Below is a small trained network, with its code and all its weights. Each question gives an input and a target symbol and asks what happens when units are switched off, that is, made to give their printed mean instead of their output.

import numpy as np


def w(rows, s, z=0):
    codes = np.array(rows[::2]) - 128.0
    scale = np.full(codes.shape[1], s)
    scale[-1] = z or s
    return codes * scale


def f(y):
    return np.maximum(y, 0)


def softmax(a):
    e = np.exp(a - a.max(-1, keepdims=True))
    return e / e.sum(-1, keepdims=True)


def log_softmax(a):
    a = a - a.max(-1, keepdims=True)
    return a - np.log(np.exp(a).sum(-1, keepdims=True))


def net(x, mask):
    ids = ['βηθλπτω'.index(c) for c in x.split()]
    T = len(ids)
    res = E[ids] + P[:T]
    u = 0
    for l in range(2):
        r = res
        for j in range(2):
            rows = slice(2 * j, 2 * j + 2)
            q, k, v = (r @ M[l][rows].T for M in (Q, K, V))
            z = softmax(np.where(np.tri(T) > 0, q @ k.T / 2**0.5, -1e9)) @ v
            o = O[l][rows]
            res = res + np.where(mask[u + j], z, o[:, -1]) @ o[:, :-1]
        u += 2
        y = f(res @ A[l][:, :-1].T + A[l][:, -1])
        res = res + np.where(mask[u : u + 16], y, B[l][:, -1]) @ B[l][:, :-1]
        u += 16
    return log_softmax(res[-1] @ U[:, :-1].T + U[:, -1])


Q, K, V, O, A, B = {}, {}, {}, {}, {}, {}
E = w([
[142,139,100,71,147,107,41,105],'β',
[131,155,118,45,68,159,63,115],'η',
[203,208,154,110,120,186,74,149],'θ',
[16,101,50,44,94,203,171,87],'λ',
[112,113,63,9,144,137,245,164],'π',
[107,212,89,153,198,226,172,68],'τ',
[124,187,179,103,14,40,255,84],'ω',
],0.007)
P = w([
[83,99,235,61,170,102,91,140],'0',
[123,86,178,79,150,128,120,112],'1',
[92,50,119,166,145,66,131,223],'2',
[93,169,165,19,148,89,105,142],'3',
[172,94,130,103,125,137,136,77],'4',
[145,74,75,191,115,65,143,185],'5',
[125,179,127,45,139,99,120,121],'6',
[219,91,73,123,91,141,166,45],'7',
[187,87,2,209,93,78,171,159],'8',
[152,176,108,45,128,100,129,101],'9',
[224,50,106,122,96,181,151,38],'10',
[156,56,76,200,119,45,149,188],'11',
],0.0055)
Q[0] = w([
[135,148,146,73,145,124,131,90],'L0H1',
[143,138,195,98,109,141,169,79],'L0H1',
[113,97,186,199,115,104,178,137],'L0H2',
[103,253,98,27,131,104,143,116],'L0H2',
],0.032)
K[0] = w([
[184,104,90,91,159,181,86,127],'L0H1',
[136,137,111,41,177,250,90,177],'L0H1',
[73,173,157,129,185,68,162,117],'L0H2',
[194,172,26,166,112,97,212,55],'L0H2',
],0.021)
V[0] = w([
[139,102,89,133,135,168,107,146],'L0H1',
[125,143,180,121,77,81,176,72],'L0H1',
[170,124,170,137,228,106,254,152],'L0H2',
[83,161,181,204,49,203,199,110],'L0H2',
],0.011)
O[0] = w([
[106,110,113,155,108,128,78,142,49],'L0H1',
[139,137,130,53,159,106,217,128,248],'L0H1',
[159,147,88,98,180,2,157,135,141],'L0H2',
[67,241,137,129,93,131,124,159,5],'L0H2',
],0.0067,0.0017)
A[0] = w([
[214,97,152,189,162,98,82,117,101],'L0N1',
[88,143,130,196,128,110,183,131,125],'L0N2',
[172,203,145,154,127,81,92,205,135],'L0N3',
[83,159,164,119,132,97,150,141,39],'L0N4',
[44,158,101,145,145,156,133,148,126],'L0N5',
[60,98,62,195,210,143,118,32,146],'L0N6',
[117,54,56,145,70,69,127,191,92],'L0N7',
[134,187,115,158,116,150,43,182,158],'L0N8',
[80,174,48,112,153,117,70,253,63],'L0N9',
[199,85,99,243,140,78,75,235,99],'L0N10',
[141,227,107,47,96,30,96,139,123],'L0N11',
[186,104,135,138,172,225,193,200,176],'L0N12',
[186,147,136,103,106,130,41,81,101],'L0N13',
[150,169,142,107,137,71,199,99,1],'L0N14',
[145,78,118,143,134,143,40,133,137],'L0N15',
[36,95,33,255,142,62,138,191,127],'L0N16',
],0.0073,0.0029)
B[0] = w([
[123,48,80,196,169,76,169,164,159],'L0N1',
[143,97,105,120,123,66,151,136,148],'L0N2',
[32,70,87,81,134,99,174,65,163],'L0N3',
[118,151,105,140,134,101,41,102,146],'L0N4',
[145,35,173,149,151,147,149,121,146],'L0N5',
[165,8,180,210,153,190,201,144,170],'L0N6',
[108,217,121,58,53,150,82,192,168],'L0N7',
[132,186,199,168,117,112,150,191,156],'L0N8',
[180,93,210,170,109,190,121,51,149],'L0N9',
[43,252,159,230,125,96,78,136,148],'L0N10',
[179,164,220,194,186,83,245,151,254],'L0N11',
[85,201,98,86,178,52,195,182,207],'L0N12',
[169,121,131,92,113,167,128,247,185],'L0N13',
[56,122,127,178,70,208,43,129,195],'L0N14',
[140,134,111,132,76,108,37,148,183],'L0N15',
[222,14,69,175,125,133,69,254,152],'L0N16',
],0.0097,0.0044)
Q[1] = w([
[169,101,137,93,97,143,149,197],'L1H1',
[122,106,16,87,132,46,132,205],'L1H1',
[125,108,4,87,178,187,127,144],'L1H2',
[219,129,213,69,143,116,173,178],'L1H2',
],0.019)
K[1] = w([
[120,167,77,154,39,109,139,110],'L1H1',
[105,140,179,94,30,5,60,148],'L1H1',
[149,108,156,46,211,136,69,142],'L1H2',
[198,148,54,119,117,170,160,95],'L1H2',
],0.02)
V[1] = w([
[166,160,162,98,106,75,100,151],'L1H1',
[151,141,119,122,198,168,126,128],'L1H1',
[97,138,83,115,253,210,113,151],'L1H2',
[45,84,96,129,79,143,162,142],'L1H2',
],0.012)
O[1] = w([
[160,80,157,95,92,74,128,152,236],'L1H1',
[171,152,131,161,135,182,129,87,3],'L1H1',
[186,189,3,109,178,211,138,122,48],'L1H2',
[29,146,98,137,179,65,114,118,130],'L1H2',
],0.0055,0.0036)
A[1] = w([
[115,176,182,132,109,102,147,13,117],'L1N1',
[148,154,176,131,101,159,155,104,189],'L1N2',
[107,240,118,187,149,117,54,141,118],'L1N3',
[109,159,157,129,153,101,205,139,163],'L1N4',
[138,150,124,152,158,80,83,152,114],'L1N5',
[107,99,114,55,104,192,175,40,229],'L1N6',
[210,131,155,85,86,160,55,179,173],'L1N7',
[173,62,102,200,178,96,70,123,4],'L1N8',
[108,144,174,122,145,116,133,59,49],'L1N9',
[150,3,78,91,111,182,72,72,166],'L1N10',
[162,124,80,30,178,64,177,61,160],'L1N11',
[132,67,103,123,82,160,2,135,99],'L1N12',
[202,179,127,151,196,172,152,40,93],'L1N13',
[79,170,107,11,6,161,18,73,74],'L1N14',
[124,105,58,163,165,111,168,147,17],'L1N15',
[147,216,104,107,158,106,76,195,137],'L1N16',
],0.009,0.0022)
B[1] = w([
[195,75,135,119,162,221,87,181,183],'L1N1',
[86,141,119,133,117,151,104,179,169],'L1N2',
[62,107,162,161,147,171,96,40,151],'L1N3',
[156,82,46,166,123,104,126,75,254],'L1N4',
[137,188,111,142,154,164,198,96,162],'L1N5',
[101,207,207,226,178,90,128,144,170],'L1N6',
[154,198,130,61,147,92,164,216,207],'L1N7',
[111,61,111,196,102,177,101,186,164],'L1N8',
[143,97,152,104,71,185,109,168,159],'L1N9',
[33,43,160,22,173,125,89,55,188],'L1N10',
[99,87,97,215,84,39,176,119,216],'L1N11',
[162,188,5,142,98,139,126,45,190],'L1N12',
[104,224,49,143,81,155,71,157,166],'L1N13',
[241,113,208,160,41,162,159,4,147],'L1N14',
[178,116,197,82,112,143,84,131,165],'L1N15',
[83,151,224,115,168,142,113,134,189],'L1N16',
],0.013,0.0091)
U = w([
[111,105,59,36,129,112,104,133,113],'β',
[184,175,170,89,56,119,148,61,72],'η',
[152,186,168,56,165,91,165,253,105],'θ',
[47,154,229,127,175,127,134,86,185],'λ',
[126,117,113,154,89,24,210,125,249],'π',
[130,208,43,164,86,138,110,167,24],'τ',
[178,67,178,156,103,163,119,191,94],'ω',
],0.004,0.0019)

Each question gives the input, a string of symbols that net reads in full, and the target symbol t.
The units are the heads (2 rows each of Q, K, V and O) and the neurons (one row each of A and B). Each row of codes is followed by its name. A weight is (code - 128) times the scale printed after its matrix; where a second scale follows, it is the last column's (O, A, B and U).
mask holds one flag per unit, layer by layer, with each layer's heads first. A switched-off unit (its flag False) gives its mean, the last column of its rows in O or B, instead of its output. The means were averaged over made-up inputs and are rounded, as every weight is.
A unit's drop is (log p(t) with every unit on - log p(t) with that unit switched off) / (log p(t) with every unit on - log p(t) with every unit switched off).
The circuit of an input: a set's keep is (log p(t) with only the set's units on - log p(t) with every unit switched off) / (log p(t) with every unit on - log p(t) with every unit switched off). Starting from the 12 units with the biggest drops (on a tie, the unit counted first), units are removed one at a time, each time the one whose removal leaves the highest keep (on an exact tie, the one counted first), for as long as the keep stays at least 0.8.
circuit, biggest first: the units of the circuit, biggest drop first
k most important neurons: the k neurons with the biggest drops, biggest first
k most important neurons of layer l: the k neurons of layer l with the biggest drops, biggest first
heads that matter: for each layer, one digit per head in row order, 1 if its drop is at least 0.15 and else 0, layers parted by /
input β π θ β, target π: 2 most important neurons => (L1N11, L0N11)
input τ β η η τ, target τ: circuit, biggest first => (L1N13, L1H1, L1H2)
input θ η β π β β η θ π λ, target π: circuit, biggest first => (L0H2, L1N11, L1N1)
input β π β θ η π λ β β θ θ β, target τ: 2 most important neurons => (L1N12, L0N10)
input τ ω π λ, target ω: most important neuron of layer 1 => (L1N1)
input θ ω ω ω η β β, target η: 2 most important neurons => (L0N11, L1N14)
input θ θ π η π η π θ β η η τ, target ω: 3 most important neurons => (L1N8, L0N6, L0N16)
input π β ω τ θ τ π, target τ: 2 most important neurons => (L0N9, L1N13)
input π θ λ θ π η λ η λ β, target λ: heads that matter => 01 / 01
input β π π, target θ: 3 most important neurons => (L0N7, L0N16, L1N7)
input λ λ β, target τ: 3 most important neurons => (L1N12, L0N16, L0N10)
input β η π π β, target β: 3 most important neurons => (L1N10, L0N11, L1N12)
input λ ω λ, target π: heads that matter => 10 / 00
input π λ λ λ λ τ λ ω β θ, target ω: heads that matter => 01 / 01
input β η η ω θ τ θ θ ω ω π τ, target π: heads that matter => 10 / 00
input η β θ θ λ, target λ: heads that matter => 00 / 00
input η β τ ω θ ω η, target ω: 2 most important neurons of layer 1 => (L1N1, L1N9)
input π β τ τ τ τ π π π λ π λ, target β: 4 most important neurons => (L1N10, L0N16, L0N11, L1N12)
input ω π η η τ η β θ, target θ: most important neuron of layer 0 => (L0N13)
input β ω β β, target ω: 4 most important neurons => (L1N1, L0N9, L0N11, L1N9)
input ω β λ β, target λ: 2 most important neurons of layer 0 => (L0N13, L0N14)
input β η η, target η: 3 most important neurons => (L1N14, L0N11, L0N15)
input β θ η τ λ λ β τ η λ, target τ: most important neuron of layer 0 => (L0N11)
input η λ η π λ θ β τ λ, target β: heads that matter => 10 / 00
input ω θ τ τ π π η θ ω ω, target ω: 3 most important neurons => (L1N1, L0N11, L1N9)
input τ β η, target η: 2 most important neurons => (L1N14, L0N11)
